Rows are numbered. After the first two, each row is followed by the number of the nearest row among all rows above it, by straight-line distance.
1: [ 70.5 -13.4 -14.6  -9.9 -44.7  32.1  16.7 -12.4  11.3  34.3  10.0  11.5
 -19.0 -18.8  23.4 -38.4  -8.4]
2: [ 38.7 -23.2 -14.1  -0.1 -18.8  38.4  45.8 -21.7   6.4  17.3  24.3  29.9
 -14.1 -11.9  23.5 -22.3  -0.2]
3: [ 50.2 -23.2   2.2 -23.2 -45.3  13.2 -16.8  12.3   2.9  10.4  -9.3 -15.1
  -9.4 -23.8   5.8  -6.7  -1.9] => 1
4: [ 40.5  -5.0   8.4 -23.9 -41.2  17.9  -8.1 -22.7  -4.5  36.2  51.5  13.8
  17.2 -39.3 -28.9 -73.9  18.9] => 1
5: [ -9.6   9.9  11.7  13.1   7.2  12.6  19.8 -26.8  -5.3 -13.3  11.9  12.3
   3.8   4.0 -11.7  13.4  19.8] => 2
6: [-23.9  16.6  13.3  11.8   3.9  -2.7   7.5 -13.5  -9.7 -11.4   7.7  11.9
   7.5   9.1 -23.4  15.1  19.2] => 5
7: [  7.2  13.1   4.6  -7.0 -17.5 -23.8 -33.1  17.7   1.3  40.2  13.3 -18.2
  14.6 -11.1 -23.9 -55.7   3.7] => 4
8: [ 17.1  -9.3  18.7 -45.8 -38.6 -15.3 -66.7  -6.2  -8.3  15.0  24.0 -14.2
  26.5 -47.5 -50.5 -40.4  16.3] => 7
9: [-11.7  22.0  13.3  -2.2  -5.7 -21.1 -36.6   4.6  -6.2 -24.5 -42.6 -16.5
  -3.9   8.7 -25.4  40.7   5.0] => 6
10: [ 60.8  -1.0  14.3  14.5 -54.6  51.8  51.1 -34.1  -5.7  11.0  -0.5  16.0
 -14.6  -9.2   7.6  -2.1  17.4] => 2
11: [ 25.0  -8.3  15.9 -21.3 -17.3  25.9 -10.1 -22.9  -4.4   7.9  48.9   1.3
  16.8 -32.6 -17.7 -32.2  15.9] => 4
12: [ 42.6  -7.5   5.8   0.4 -40.8  45.9  54.1 -48.7  -6.1   0.1  11.2  42.7
 -18.9 -13.7  -8.6   3.8  23.4] => 10
13: [ 23.5  -3.4   0.1   6.0  -4.8  35.5  43.7 -21.7  -0.3   3.3  28.0  25.1
  -7.3  -2.1  18.1 -24.7   2.5] => 2
14: [ 27.9 -24.3  48.4 -19.8 -73.9  49.4 -10.8 -22.6 -16.9 -18.1   8.2 -40.7
  28.5 -48.3  -1.8  21.3  10.2] => 3
15: [  8.7   9.9  -3.2   1.7  13.0   3.0   4.0 -25.5  -1.5  22.4  46.0  35.2
   5.1  -3.0 -28.0 -43.4  24.2] => 11
16: [ 52.0  -0.6   0.7  -2.3 -49.0  13.9   6.8   2.8   2.7  28.6 -11.4  -7.5
 -10.9 -11.4  10.5 -21.1  -6.1] => 3
17: [ 26.2  23.2  19.9  10.1 -33.9  -3.5 -14.7  14.7  -6.0  13.9 -30.0 -27.6
  -2.2   5.9  -9.1  -2.9   4.5] => 16
18: [ 11.9   8.3   9.4   4.4  -9.7   8.2  -6.2  -9.9  -1.1  -3.2 -27.8 -17.3
  -4.3  -2.9  -0.8  22.2  -1.1] => 17
19: [ 48.2   0.9  -0.8 -13.6 -33.6   2.5 -16.9   1.5   2.1  -5.0 -54.9  -8.4
 -25.4  -5.5   2.5  27.3  -5.1] => 18
20: [-17.8  27.0  13.0   7.7  -4.4 -27.1 -18.0   3.7 -10.2 -25.7 -46.5  -4.4
  -8.4  18.1 -24.6  44.1   6.1] => 9
21: [ 25.3  -2.8   9.5   7.0 -33.3  17.7  18.7  -0.3  -3.3  -6.2 -31.1 -11.3
 -11.1  -0.5  18.1  27.9 -10.6] => 18
22: [ 23.7   6.6   7.7 -14.4 -20.5  11.0  -3.3 -33.2  -2.3  23.3  36.3  13.8
  10.2 -30.6 -34.1 -44.2  23.1] => 11
23: [ 19.9   4.5   1.6 -14.1 -16.6  -1.9 -14.3  -5.4   0.3  -6.1 -25.6  -5.7
 -12.2  -9.9  -3.7  19.7  -4.1] => 18
24: [ 10.6  16.1  21.6   5.6 -14.8   6.4 -10.2 -10.9  -6.8  -1.4  -5.2 -17.3
   4.6  -0.8 -24.2   6.8  20.5] => 18
25: [ 16.5  11.4  16.0  -7.2 -31.4 -14.2 -45.2  23.9  -3.9 -13.0 -63.3 -46.8
 -10.4   4.1  -2.9  42.9 -10.4] => 9
26: [ 33.4  -4.4   4.5   5.8 -47.5  20.5  18.6  -3.4  -3.9  -6.2 -33.3   2.3
 -18.0   2.4  10.4  27.6  -3.0] => 21
27: [  2.0   5.5  -3.3  22.8   2.6  15.3  44.3 -11.1  -1.4   9.8  18.5  27.4
  -2.3  12.2   5.8 -15.8   9.4] => 13
28: [ 33.6   5.7  -6.2  -4.0 -15.4   1.8   1.7  -6.0   0.5  18.8  11.8  26.5
  -9.4  -5.3 -20.4 -37.8  16.7] => 22
29: [ 41.7   0.1 -13.7   2.2 -24.0   1.6   5.1  15.4   6.6   3.2 -55.6  -4.1
 -35.6  15.0  23.0  28.6 -14.7] => 19
30: [ 43.6   3.2 -22.1  -8.8 -12.0 -16.2 -21.2  27.2  13.5  18.1 -50.6  -9.7
 -34.2   5.9  20.5  -3.2 -24.6] => 29
31: [ 33.2   6.2  14.9   1.3 -49.7  16.6  -0.2   3.5  -6.0  -1.8 -36.1 -17.5
 -12.0  -3.7   7.0  24.3  -4.6] => 21
32: [ 44.7  -9.2  -7.5   6.3 -15.4  40.0  36.7 -20.5   5.2  25.2  30.8  26.4
  -7.3  -3.8   4.0 -26.7  20.1] => 2
33: [  6.1  -8.8   1.7  18.3 -22.2  14.7  20.1   5.3  -1.9 -35.8 -59.3  -3.5
 -24.3  21.9  22.8  76.4  -1.9] => 21
34: [ -5.2  24.3   8.2  -4.9 -12.7 -26.2 -30.1  -0.6  -7.0 -31.2 -68.2  -5.0
 -22.3  11.8 -27.4  56.4   2.5] => 20
35: [ 50.7   5.2  -6.3  16.9 -26.9  36.0  46.6 -18.2   2.7  27.8  13.2  24.2
 -19.2   1.2  10.8 -24.9  11.6] => 32
36: [-14.1  24.0  32.6  -2.2 -20.3 -10.3 -34.3 -10.5 -14.9 -32.4 -37.9 -19.7
   4.8   0.6 -38.4  50.9  17.3] => 9
37: [ 35.3   0.4  -6.3   9.7 -23.1  11.4  14.2   0.9   4.5   9.0 -21.5   0.6
 -18.8   9.3   4.7   8.1   5.2] => 26
38: [ 20.0  42.9 -20.0  29.6   2.2 -27.2   6.7  20.5   5.9   2.6 -76.4  13.2
 -47.7  52.3  -4.2  35.3  -1.6] => 29
